Each row has a name. After each piece below comes the name of the row it's from, unless a question asks for something else. Each question is about the rows just above it. Places in a row count from 0.

Columns, left to right: Y R W E A U K P
Q: .16  -.03  -.27  .08  -.25  .15  -.04  -.12
H: -.01  -.42  .03  -.33  .02  -.12  -.29  .15
V: .03  -.68  -.23  -.37  -.13  -.25  .12  .23
S: .14  -.05  -.29  .09  -.26  .15  -.01  -.11
Z: .14  -.40  -.08  .59  .15  -.16  .17  .26
G: -.01  .25  .16  .02  -.21  -.23  -.16  -.50
M: .00  -.32  -.25  .13  -.01  .37  -.12  -.06
X: -.24  -.37  -.29  .88  -.28  .00  .20  .38
F: .05  -.62  .52  .12  -.13  .00  -.16  -.02
Is -.12  -.25  .12  .23 printed in one of the named rows, side by side and in this order? -> no
find: .14  -.05  -.29  .09  -.26  .15  -.01  -.11 -> S
Changed X: -.24  -.37  -.29  .89  -.28  .00  .20  .38. Place and old value: -> 3, .88
Which column holds this, read top down? -.25  .15  -.16  -.23  .37 -> U
Which column holds this, read top down? -.37  .09 -> E

Columns, left to right: Pak riged futu nefe gesi
C: .43  .07  .05  .96  .32
D: .51  .05  .49  .79  .16
N: .43  .07  .05  .96  .24
Which column holds .05  .49 top down? -> futu
Where does .50  .05  .49  .79  .16 differ from D, and what was there? -> 0, .51
One entry of N was changed: .43  .08  .05  .96  .24. Where, and from what? -> 1, .07
Where do .43  .07  .05  .96  .32 appear? -> C

Columns, left to right: mudi gul Pibat kor mudob bara vem bas ziber
kufub: -.04  .32  .05  .44  -.01  -.31  .00  -.06  .18
Tuga: -.01  -.12  .09  .07  -.08  -.30  .06  .07  .31
zas: -.04  -.10  -.07  -.11  .04  -.23  -.05  -.01  .02
Rel: -.06  -.26  -.03  -.48  .02  -.11  .03  .03  .11
Rubav: -.09  -.12  .05  .40  .13  .37  .06  -.04  .31
kes: -.01  -.16  .34  -.20  -.03  -.01  .07  -.06  .30
kap: .09  .59  -.26  -.32  -.02  -.21  .11  -.02  -.02
Negu: -.01  -.02  -.28  .27  .10  .03  .03  .01  .00
Dosub: .01  -.05  .08  -.08  -.03  .01  -.10  .02  .18
Vubed: .08  -.25  .02  -.38  .16  .11  -.04  .01  .11
zelar: .05  .02  -.09  -.81  -.10  -.25  .17  -.01  .07
zon: .06  -.05  .22  -.36  .38  -.06  .07  -.07  .41
Where does -.01  -.02  -.28  .27  .10  .03  .03  .01  .01 differ from Negu, and what was there? -> 8, .00
Changed zelar: .05  .02  -.08  -.81  -.10  -.25  .17  -.01  .07. Place and old value: -> 2, -.09
find: -.09  -.12  .05  .40  .13  .37  .06  -.04  .31 -> Rubav

Columns, left to right: mun nifuv Lizot ses
B: .17  .12  .03  .17
L: .03  -.35  .10  .12
J: -.50  -.25  .08  -.82
Where does -.50  -.25  .09  -.82 differ from J, and what was there? -> 2, .08
The row with .17  .12  .03  .17 is -> B
-.50  -.25  .08  -.82 is in which row? -> J
.03  -.50 is in which column, read top down? -> mun
.03  -.35  .10  .12 is in which row? -> L
Which column holds .17  .03 top down? -> mun

Columns, left to right: Migan Nako simeg Tofaz fotif rolem gudit zosag vamil
goda: .78  .37  .99  .77  .61  .16  .49  .12  .96
milik: .33  .09  .31  .26  .21  .06  .15  .23  .26
Roli: .16  .21  .12  .45  .06  .13  .29  .11  .42
zefan: .85  .32  .69  .43  .44  .16  .20  .32  .84
Mugil: .41  .31  .57  .49  .46  .25  .24  .10  .52
vov: .51  .31  .66  .66  .62  .21  .28  .43  .52
.23  .11 is in which column, read top down? -> zosag
Does one of the named rows hold .49  .12  .96 side by side, in this order? -> yes
One entry of milik was changed: .33  .09  .31  .26  .21  .05  .15  .23  .26. Where, and from what? -> 5, .06
Does one of the named rows hold .31  .57 side by side, in this order? -> yes

Columns, left to right: Gazar Parun peva bukeb Tig poden san Veg Vuset
Muv: .21  -.20  .34  .34  .29  .10  .10  -.13  -.20
Ber: .01  -.19  -.30  -.38  .43  -.21  -.40  .32  .52
von: .17  -.20  .16  .18  .31  -.16  .11  .25  -.05
kub: .21  -.20  .34  .34  -.18  .10  .10  -.13  -.20
zak: .04  .39  .00  .11  -.04  .48  .53  -.74  -.14
Pono: .21  -.20  .34  .34  -.18  .10  .10  -.13  .56
puba: -.01  .49  .14  .19  -.29  .33  .52  .00  -.48
raful: -.19  -.33  -.19  -.28  -.01  -.26  -.23  .53  -.24
Zal: -.10  -.19  -.30  -.38  .43  -.21  -.40  .32  .52
Siv: -.08  -.16  -.38  -.51  .42  -.49  -.45  .89  .51
.21  -.20  .34  .34  -.18  .10  .10  -.13  -.20 is in which row? -> kub
.10  .33  -.26  -.21  -.49 is in which column, read top down? -> poden
Changed Zal: -.10  -.19  -.30  -.38  .43  -.21  -.40  .32  .53. Place and old value: -> 8, .52
Which column holds this, read top down? .52  -.05 -> Vuset
Changed Ber: .01  -.20  -.30  -.38  .43  -.21  -.40  .32  .52. Place and old value: -> 1, -.19
find: .21  -.20  .34  .34  .29  .10  .10  -.13  -.20 -> Muv
find: -.08  -.16  -.38  -.51  .42  -.49  -.45  .89  .51 -> Siv

Columns, left to right: Mim Livun Lag kesa Todub fedur nado rof
gav: .19  .04  .28  -.17  .61  .46  .49  -.34
Musub: .82  .15  .00  -.07  .18  -.09  -.33  -.47
Ratof: .52  .39  .00  .14  .74  .11  -.19  -.25
Nenot: .27  -.41  -.75  -.13  .01  -.02  -.41  .40
lom: .05  -.17  .13  -.54  .08  -.49  -.34  .62
One entry of Musub was changed: .82  .15  .00  -.08  .18  -.09  -.33  -.47. Where, and from what? -> 3, -.07
Where do .19  .04  .28  -.17  .61  .46  .49  -.34 appear? -> gav
Changed Ratof: .52  .39  .00  .14  .74  .12  -.19  -.25. Place and old value: -> 5, .11
find: .82  .15  .00  -.07  .18  -.09  -.33  -.47 -> Musub
-.33  -.19 is in which column, read top down? -> nado
Which row holds .05  -.17  .13  -.54  .08  -.49  -.34  .62? -> lom

Columns, left to right: tokeg solu gine gikal Dadal Zozum ser Lediz nez zad
Gup: -.11  .04  .07  -.09  .03  -.24  -.12  -.13  .09  -.16
ravo: .55  .44  .00  -.22  -.29  .22  .17  -.05  -.53  .38
taru: -.35  .15  .00  -.70  -.14  .03  .00  -.25  -.25  -.12
lazu: -.19  .06  .03  -.38  -.17  -.14  .06  -.06  -.07  -.34
rivuv: -.35  .15  .00  -.70  -.14  .03  -.10  -.25  -.25  -.12
kilum: .19  .25  -.09  -.51  -.30  -.16  .11  -.02  -.05  -.51
lotu: .07  -.40  .27  -.02  .16  -.07  -.01  -.17  -.08  .05
Buset: -.17  .15  .29  .12  .44  .27  -.25  -.42  -.07  -.34
zut: -.17  .15  .29  .12  .44  .27  -.25  -.42  -.10  -.27
lolan: -.11  .15  .29  .11  .48  .23  -.28  -.53  -.13  -.23
Which column holds this, read top down? -.05  -.25  -.06  -.25  -.02  -.17 -> Lediz
The row with -.11  .04  .07  -.09  .03  -.24  -.12  -.13  .09  -.16 is -> Gup
Where does -.35  .15  .00  -.70  -.14  .03  .01  -.25  -.25  -.12 differ from taru, and what was there? -> 6, .00

Columns, left to right: Vemod mupiz Diza lasa
Mefu: .04  -.04  -.09  -.20
rasug: .19  .04  .19  -.14
Daf: -.17  -.19  -.02  -.30
ledo: .01  -.12  -.72  .00
bizif: -.02  .05  .48  .04
nik: .03  -.15  .16  .05
Where does .03  -.04  -.09  -.20 differ from Mefu, and what was there? -> 0, .04
Which column holds -.20  -.14  -.30 top down? -> lasa
Among the named rows, does one hold .04  -.05 next to each other, in this order? -> no
Among the named rows, does one hold .06  .48 next to each other, in this order? -> no
Where does .20  .04  .19  -.14 differ from rasug, and what was there? -> 0, .19
find: -.02  .05  .48  .04 -> bizif
-.30  .00  .04 is in which column, read top down? -> lasa

Columns, left to right: foral zema milut lekur
ror: -.22  -.87  .24  .65
rovek: -.13  .94  -.02  -.65
Teku: -.43  -.75  .34  .73
pedup: -.41  -.70  .38  .79
Which row holds -.22  -.87  .24  .65? -> ror
Among the named rows, does one hold -.75  .34  .73 next to each other, in this order? -> yes

Columns, left to right: vel vef bapas tem mev vod nosu
peto: -.51  .11  -.14  .17  .07  .46  -.23
fezas: -.73  -.56  .49  .29  .59  .65  -.01
Pume: -.78  -.18  .32  .60  .55  .87  -.16
Among the named rows, does one hold .60  .55  .87 next to each other, in this order? -> yes
.29  .60 is in which column, read top down? -> tem

Columns, left to right: lepa gulos revu Bozif raro per
zozi: -.13  -.42  -.13  .25  -.32  -.10
rezi: .33  .11  -.20  .20  -.75  .05
ros: .03  .41  -.18  .30  .41  .12
ruvuf: .67  .29  -.18  .26  .30  .06
Fuli: .01  -.08  -.13  -.07  -.02  .12
The row with .67  .29  -.18  .26  .30  .06 is -> ruvuf
Is -.08  -.13  -.07  -.02 printed in one of the named rows, side by side and in this order? -> yes
Which column holds this, read top down? .20  .30 -> Bozif
Changed rezi: .33  .12  -.20  .20  -.75  .05. Place and old value: -> 1, .11
-.42  .11  .41 is in which column, read top down? -> gulos

Columns, left to right: dekek tata gok tizok
Das: .00  .08  .90  .92
dibe: .01  .37  .89  .94
luk: .01  .37  .89  .92
Nimip: .00  .08  .72  .92
lur: .01  .37  .89  .93
Among the named rows, does one hold .92  .90  .08 next to each other, in this order? -> no
Where do .00  .08  .90  .92 appear? -> Das
Which column holds .89  .89 top down? -> gok
.01  .37  .89  .94 is in which row? -> dibe
find: .00  .08  .72  .92 -> Nimip
Is .89  .37 printed in one of the named rows, side by side and in this order? -> no

Columns, left to right: rolo nonit meso fuzo nul kisuf
subo: -.30  -.39  .21  .17  -.43  -.37
daguf: .04  .31  -.20  -.27  .17  .25
lis: .25  -.12  .25  .78  .23  -.14
Rilal: .04  .31  -.20  -.07  -.17  -.13
Which column holds -.27  .78  -.07 top down? -> fuzo
Where does .25  -.12  .25  .78  .24  -.14 differ from lis, and what was there? -> 4, .23
Does one of the named rows hold -.39  .21  .17  -.43 side by side, in this order? -> yes
find: .04  .31  -.20  -.07  -.17  -.13 -> Rilal

Columns, left to right: zek dasi Vil misu luzif
Zipe: -.54  -.09  .05  -.04  .16
fidum: -.08  .11  .35  -.29  -.15
Kefog: -.08  .11  -.10  -.12  -.28
levo: -.37  .05  .64  -.29  -.74
Famiz: .83  -.02  .25  .09  -.16
fid: -.04  -.59  -.04  -.61  .18
fivu: -.32  .17  .17  -.04  -.45
Changed levo: -.37  .06  .64  -.29  -.74. Place and old value: -> 1, .05
Does one of the named rows hold .17  .17  -.05 side by side, in this order? -> no
Is .17  .17  -.04 printed in one of the named rows, side by side and in this order? -> yes
Which column holds this, read top down? -.54  -.08  -.08 -> zek

Columns, left to right: Lono Lev ruti kiza simol Vunu
Desel: -.01  -.02  .00  .02  .01  .01
Gupop: .02  .01  .01  -.02  -.11  .04
mome: .10  -.05  .03  -.01  -.29  .21
lezes: .01  .01  .00  -.02  -.10  .03
muvun: .02  .01  .01  -.02  .42  -.31
Pazit: -.01  .02  .00  -.01  -.05  .01
Pulo: -.02  -.01  .00  .02  .00  .01
nep: .06  -.02  .01  -.02  -.20  .12
Samaf: .00  -.07  -.01  .03  .03  .01
ribo: .12  -.84  -.33  -.09  .36  -.23
Mur: .02  -.18  -.04  .03  .08  .00
Where do -.01  .02  .00  -.01  -.05  .01 appear? -> Pazit
One entry of Desel was changed: .00  -.02  .00  .02  .01  .01. Where, and from what? -> 0, -.01
Is .00  -.02 printed in one of the named rows, side by side and in this order? -> yes
Which column holds this, read top down? -.02  -.01  -.02  -.02  -.01  .02  -.02  .03  -.09 -> kiza
Among the named rows, does one hold .21  -.29 next to each other, in this order? -> no
find: .02  .01  .01  -.02  -.11  .04 -> Gupop

Columns, left to right: geba Nube zeg ruf Tebo muzaf bitus Tuv koto
Dugo: -.60  .22  -.26  .59  -.43  -.35  .04  .77  .08
kodin: .35  .15  .68  -.13  -.40  .39  -.56  -.81  -.46
lufak: -.29  .16  .28  .05  .38  .44  -.58  -.82  -.23
mami: -.09  .25  .43  -.29  -.07  .09  .41  .25  -.33
rabu: -.01  -.04  .54  .13  .17  .76  -.82  -.55  .06
Gev: -.20  -.55  -.48  -.22  -.11  .05  -.32  .04  .72
Sulu: -.09  -.02  .27  -.15  -.05  -.03  .61  .51  -.21
Bira: -.03  .84  .65  -.06  -.27  .08  .45  .53  -.71
moz: -.37  .13  .49  .24  -.01  .48  -.67  -.50  .01
Molok: -.03  -.08  -.40  .14  -.19  -.46  -.37  -.78  .32
dofat: .58  -.16  .51  -.25  -.16  .14  -.22  -.36  -.27
bevem: -.21  .07  -.19  .55  -.09  .04  -.23  -.55  .08
Changed kodin: .35  .15  .68  -.14  -.40  .39  -.56  -.81  -.46. Place and old value: -> 3, -.13
Where does -.03  .84  .65  -.06  -.27  .08  .45  .54  -.71 differ from Bira, and what was there? -> 7, .53
Which row holds .58  -.16  .51  -.25  -.16  .14  -.22  -.36  -.27? -> dofat
-.09  -.02  .27  -.15  -.05  -.03  .61  .51  -.21 is in which row? -> Sulu

Columns, left to right: Div kar surim gufa Puv Kofe vames toted
Kodun: .02  .13  .04  .17  -.07  -.07  .05  -.06
Kegot: -.05  .70  .01  .71  -.21  -.11  .14  -.54
denu: -.05  .70  .01  .71  .17  -.11  .14  -.54
Dakov: .08  .24  .05  .35  -.04  -.18  -.13  -.23
nar: .59  -.23  -.65  -.39  .27  -.87  .02  -.42
pogup: .02  .13  .04  .17  -.07  -.07  .05  -.10
radid: -.17  .17  .17  -.01  -.02  -.07  -.04  -.07
Bil: -.10  .11  -.05  -.08  .02  .01  -.12  -.16
regez: -.15  -.03  -.20  .49  .40  .18  .18  -.20
Beleg: -.43  .39  .24  .28  -.01  .42  .37  .42
Gupid: -.17  .17  .17  -.01  -.32  .31  .42  .16
-.17  .17  .17  -.01  -.32  .31  .42  .16 is in which row? -> Gupid
One entry of denu was changed: -.05  .71  .01  .71  .17  -.11  .14  -.54. Where, and from what? -> 1, .70
Is .28  -.01  .42 printed in one of the named rows, side by side and in this order? -> yes
Where does .59  -.23  -.64  -.39  .27  -.87  .02  -.42 differ from nar, and what was there? -> 2, -.65
Which column holds -.07  -.02  .02  .40  -.01 top down? -> Puv

Columns, left to right: vikaz guvar Kuru vapu
luz: .12  .37  .76  -.28
Zatu: -.61  -.28  -.29  .70
notib: .12  .37  .70  -.28
Changed luz: .11  .37  .76  -.28. Place and old value: -> 0, .12
Changed notib: .12  .37  .70  -.29. Place and old value: -> 3, -.28

Columns, left to right: runi sim mareg dirik sanav pev sis poro
sibi: .39  -.01  .75  .90  .03  .02  .00  .01
lile: -.01  .01  -.01  .02  .41  .53  -.01  .01
Fabep: .00  .14  .00  .33  .00  .26  .00  .78
gilu: .00  .00  -.01  .02  -.01  .15  .00  .18
Dozap: -.01  .00  .76  .26  .00  .01  -.01  .01
pover: .53  .01  .24  .05  .56  .01  .31  .02
fafe: .00  .00  -.02  .01  -.01  .24  .00  -.01
Where does .53  .01  .24  .05  .56  .02  .31  .02 differ from pover, and what was there? -> 5, .01
.18  .01  .02 is in which column, read top down? -> poro

Columns, left to right: kagig Vuf dirad Nub
savir: -.20  .51  -.10  -.47
Nifug: -.29  .61  -.26  -.33
dofe: -.44  .28  -.22  .02
valu: -.13  -.38  -.06  .29
kizip: -.34  .36  -.54  -.26
fozun: -.01  .29  -.02  .09
zel: -.35  .77  -.31  -.32
ruv: .17  -.23  .16  .05
zodil: -.22  .58  -.32  -.23
torod: -.34  .36  .24  -.03
lus: -.21  -.15  .24  -.03
Among the named rows, does one hold -.01  .29  -.02  .09 next to each other, in this order? -> yes
Which column holds this, read top down? -.32  .24  .24 -> dirad
The row with -.01  .29  -.02  .09 is -> fozun
Is .36  .25 printed in one of the named rows, side by side and in this order? -> no

Columns, left to right: pese Vuka botaf vefi Depu Vib beb
rato: -.26  .13  .51  -.10  .34  -.10  -.18
Vepur: -.16  .08  .25  .01  .15  .05  -.13
ger: -.21  .22  .70  .10  .47  -.39  -.11
rasem: -.19  .15  .79  -.23  .58  -.68  -.07
vogum: -.17  .05  .25  -.10  .17  .04  -.14
gubid: -.09  -.01  .24  -.26  .20  -.21  -.04
Tapu: -.26  .10  .51  -.21  .36  -.14  -.18
sazos: -.15  .09  .24  .05  .14  .05  -.12
fevi: -.26  .10  .51  -.21  .58  -.66  -.07
Among the named rows, does one hold .58  -.68 next to each other, in this order? -> yes
Is .17  .04  -.14 printed in one of the named rows, side by side and in this order? -> yes
.24  .51  .24 is in which column, read top down? -> botaf
Where does -.26  .10  .51  -.21  .59  -.66  -.07 differ from fevi, and what was there? -> 4, .58

